Below are the code and all the weights of a small trained network. Each question names an input and a target symbol and asks about switching units off, where a switched-off unit gives its printed mean instead of its output.

import numpy as np


def w(rows, s, z=0):
    codes = np.array(rows[::2]) - 128.0
    scale = np.full(codes.shape[1], s)
    scale[-1] = z or s
    return codes * scale


def f(y):
    return np.maximum(y, 0)


def softmax(a):
    e = np.exp(a - a.max(-1, keepdims=True))
    return e / e.sum(-1, keepdims=True)


def log_softmax(a):
    a = a - a.max(-1, keepdims=True)
    return a - np.log(np.exp(a).sum(-1, keepdims=True))


def net(x, mask):
    ids = ['ΛΣαεζθμτφψω'.index(c) for c in x.split()]
    T = len(ids)
    res = E[ids] + P[:T]
    u = 0
    for l in range(2):
        q, k, v = (res @ M[l].T for M in (Q, K, V))
        z = softmax(np.where(np.tri(T) > 0, q @ k.T / 2**0.5, -1e9)) @ v
        res = res + np.where(mask[u], z, O[l][:, -1]) @ O[l][:, :-1]
        u += 1
        y = f(res @ A[l][:, :-1].T + A[l][:, -1])
        res = res + np.where(mask[u : u + 8], y, B[l][:, -1]) @ B[l][:, :-1]
        u += 8
    return log_softmax(res[-1] @ U[:, :-1].T + U[:, -1])


Q, K, V, O, A, B = {}, {}, {}, {}, {}, {}
E = w([
[88,121,160,76,165,115],'Λ',
[171,59,127,53,135,180],'Σ',
[121,156,99,168,154,79],'α',
[126,86,143,9,148,116],'ε',
[177,132,149,152,90,127],'ζ',
[151,82,134,74,143,150],'θ',
[33,130,151,145,33,168],'μ',
[146,83,135,72,142,153],'τ',
[170,134,120,145,117,95],'φ',
[143,139,95,162,146,110],'ψ',
[172,148,139,147,109,111],'ω',
],0.014)
P = w([
[71,2,43,180,44,104],'0',
[73,48,48,140,61,103],'1',
[80,73,59,115,79,115],'2',
[94,86,75,103,91,123],'3',
[107,102,89,97,101,132],'4',
[120,114,103,91,114,142],'5',
[131,122,119,89,128,145],'6',
[142,136,134,88,138,152],'7',
[153,146,150,87,149,157],'8',
[162,157,165,88,161,160],'9',
[170,169,180,89,174,166],'10',
[182,180,196,91,183,171],'11',
[193,188,212,94,195,175],'12',
[200,195,228,98,204,182],'13',
],0.0081)
Q[0] = w([
[150,57,151,7,165,172],'0.h1',
[153,152,94,137,139,107],'0.h1',
],0.015)
K[0] = w([
[150,162,250,120,139,160],'0.h1',
[153,96,76,117,152,100],'0.h1',
],0.016)
V[0] = w([
[2,144,152,122,141,174],'0.h1',
[80,186,122,238,30,173],'0.h1',
],0.0063)
O[0] = w([
[214,67,2,92,134,121,175],'0.h1',
[145,216,79,55,92,142,3],'0.h1',
],0.0076,0.0038)
A[0] = w([
[168,92,127,95,139,202,117],'0.n1',
[230,128,111,123,138,118,149],'0.n2',
[121,136,141,1,165,155,122],'0.n3',
[40,130,147,196,121,177,140],'0.n4',
[154,186,118,49,134,159,128],'0.n5',
[115,136,111,166,72,105,119],'0.n6',
[86,145,112,148,173,105,142],'0.n7',
[168,156,165,138,191,94,255],'0.n8',
],0.009,0.0078)
B[0] = w([
[197,97,141,41,160,125,189],'0.n1',
[160,183,86,204,108,132,166],'0.n2',
[101,151,188,8,137,111,228],'0.n3',
[177,160,25,196,36,131,146],'0.n4',
[131,227,133,1,120,114,159],'0.n5',
[123,102,107,157,126,220,149],'0.n6',
[128,165,110,147,142,72,138],'0.n7',
[98,212,172,179,170,104,253],'0.n8',
],0.0083,0.0074)
Q[1] = w([
[122,89,230,7,226,93],'1.h1',
[53,126,140,108,154,40],'1.h1',
],0.012)
K[1] = w([
[202,195,187,144,253,117],'1.h1',
[223,148,126,159,228,213],'1.h1',
],0.0047)
V[1] = w([
[23,214,108,183,174,2],'1.h1',
[46,162,223,39,186,37],'1.h1',
],0.0052)
O[1] = w([
[213,72,124,66,175,18,68],'1.h1',
[140,122,36,135,254,169,254],'1.h1',
],0.0071,0.0064)
A[1] = w([
[99,121,70,242,91,112,126],'1.n1',
[100,97,169,124,183,167,96],'1.n2',
[87,87,135,147,178,175,2],'1.n3',
[90,107,193,88,118,169,104],'1.n4',
[237,65,145,73,118,100,166],'1.n5',
[232,11,100,145,181,112,110],'1.n6',
[96,117,255,111,119,164,195],'1.n7',
[118,99,7,89,172,132,118],'1.n8',
],0.009,0.0026)
B[1] = w([
[198,130,255,121,105,192,189],'1.n1',
[90,72,114,167,96,136,251],'1.n2',
[91,72,76,201,115,178,193],'1.n3',
[79,142,121,106,146,74,208],'1.n4',
[244,150,165,104,79,35,200],'1.n5',
[208,100,60,205,25,90,215],'1.n6',
[46,108,135,136,134,47,210],'1.n7',
[151,172,134,171,64,212,254],'1.n8',
],0.0082,0.0077)
U = w([
[135,88,164,100,135,93,110],'Λ',
[105,88,149,119,143,146,99],'Σ',
[133,87,30,215,107,161,123],'α',
[220,170,175,191,64,153,153],'ε',
[198,120,128,113,95,62,52],'ζ',
[110,92,212,47,153,94,93],'θ',
[57,188,110,79,176,112,208],'μ',
[46,184,112,180,115,72,253],'τ',
[188,185,82,72,144,176,129],'φ',
[2,74,172,140,173,166,69],'ψ',
[144,97,149,104,125,87,91],'ω',
],0.0095,0.0058)

Each question gives the input, a string of symbols that net reads in full, and the target symbol t.
The units are the heads (2 rows each of Q, K, V and O) and the neurons (one row each of A and B). Each row of codes is followed by its name. A weight is (code - 128) times the scale printed after its matrix; where a second scale follows, it is the last column's (O, A, B and U).
mask holds one flag per unit, layer by layer, with each layer's heads first. A switched-off unit (its flag False) gives its mean, the last column of its rows in O or B, instead of its output. The means were averaged over made-up inputs and are rounded, as every weight is.
A unit's drop is (log p(t) with every unit on - log p(t) with that unit switched off) / (log p(t) with every unit on - log p(t) with every unit switched off).
The circuit of an input: a set's keep is (log p(t) with only the set's units on - log p(t) with every unit switched off) / (log p(t) with every unit on - log p(t) with every unit switched off). Starting from the 12 units with the biggest drops (on a tie, the unit counted first), units are removed one at a time, each time the one whose removal leaves the highest keep (on an exact tie, the one counted first), for as long as the keep stays at least 0.8.
units of the circuit, in order: the units of the circuit, biggest drop first
most important unit: the unit with the biggest drop
top k neurons: the k neurons with the biggest drops, biggest first
top k neurons in layer l: the k neurons of layer l with the biggest drops, biggest first
input ε μ μ Σ φ, target ε: most important unit : 0.n3
input ε φ τ α ε μ ε ω μ Σ, target φ: top 2 neurons : [0.n1 0.n5]
input Σ ε ε ψ ε μ ε α Σ, target ζ: units of the circuit, in order : [0.n8 1.n5 1.h1]
input μ ε α ε, target ζ: top 2 neurons in layer 1 : [1.n5 1.n6]
input θ ε ε ε Σ ε μ ε ζ ω ε ε α τ, target ζ: top 2 neurons : [0.n8 1.n6]
input ε ε ε Σ Σ ω ε, target θ: top 2 neurons in layer 0 : [0.n3 0.n8]
input ε ε Σ φ μ ζ μ μ μ Σ ε α ε, target ζ: units of the circuit, in order : [1.h1 0.n8 1.n5]
input θ ω μ ζ μ φ ε ε ψ μ Σ Σ μ ψ, target τ: units of the circuit, in order : [0.n8 1.n8]
input α ε ω ζ α ε ε μ ε τ ε α ω, target τ: units of the circuit, in order : [0.n8 1.n1]
input μ α Σ φ, target ε: top 4 neurons : [0.n3 1.n1 0.n2 0.n5]
input α ψ φ θ ε μ μ ε μ Σ α Σ, target ζ: units of the circuit, in order : [0.n8 1.h1 1.n5]
input ε μ ε ω ε Σ α τ, target ζ: units of the circuit, in order : [1.h1 0.n8 1.n5]
input ε ε α μ α θ, target ζ: top 3 neurons : [1.n5 0.n8 0.n7]
input Σ ε τ Σ ω Σ τ, target ψ: most important unit : 0.h1
input Λ ε ψ Σ ψ μ φ α ψ θ φ, target τ: top 4 neurons in layer 1 : [1.n8 1.n5 1.n6 1.n1]
input ε Σ μ ε ψ Σ Σ ε Σ ε ε Σ ω Σ, target θ: units of the circuit, in order : [0.n3 1.n8]
input ε Σ ε μ Σ ε α ε ε τ, target α: top 2 neurons in layer 1 : [1.n6 1.n3]
input ψ α ε α μ μ ω ε, target θ: top 2 neurons : [0.n3 0.n2]
input ε θ ε μ ε Σ θ ε Σ, target α: top 4 neurons in layer 1 : [1.n6 1.n3 1.n2 1.n1]
input ζ ε ε Σ ε ω Σ ε ε ε Σ, target α: top 2 neurons in layer 1 : [1.n6 1.n3]
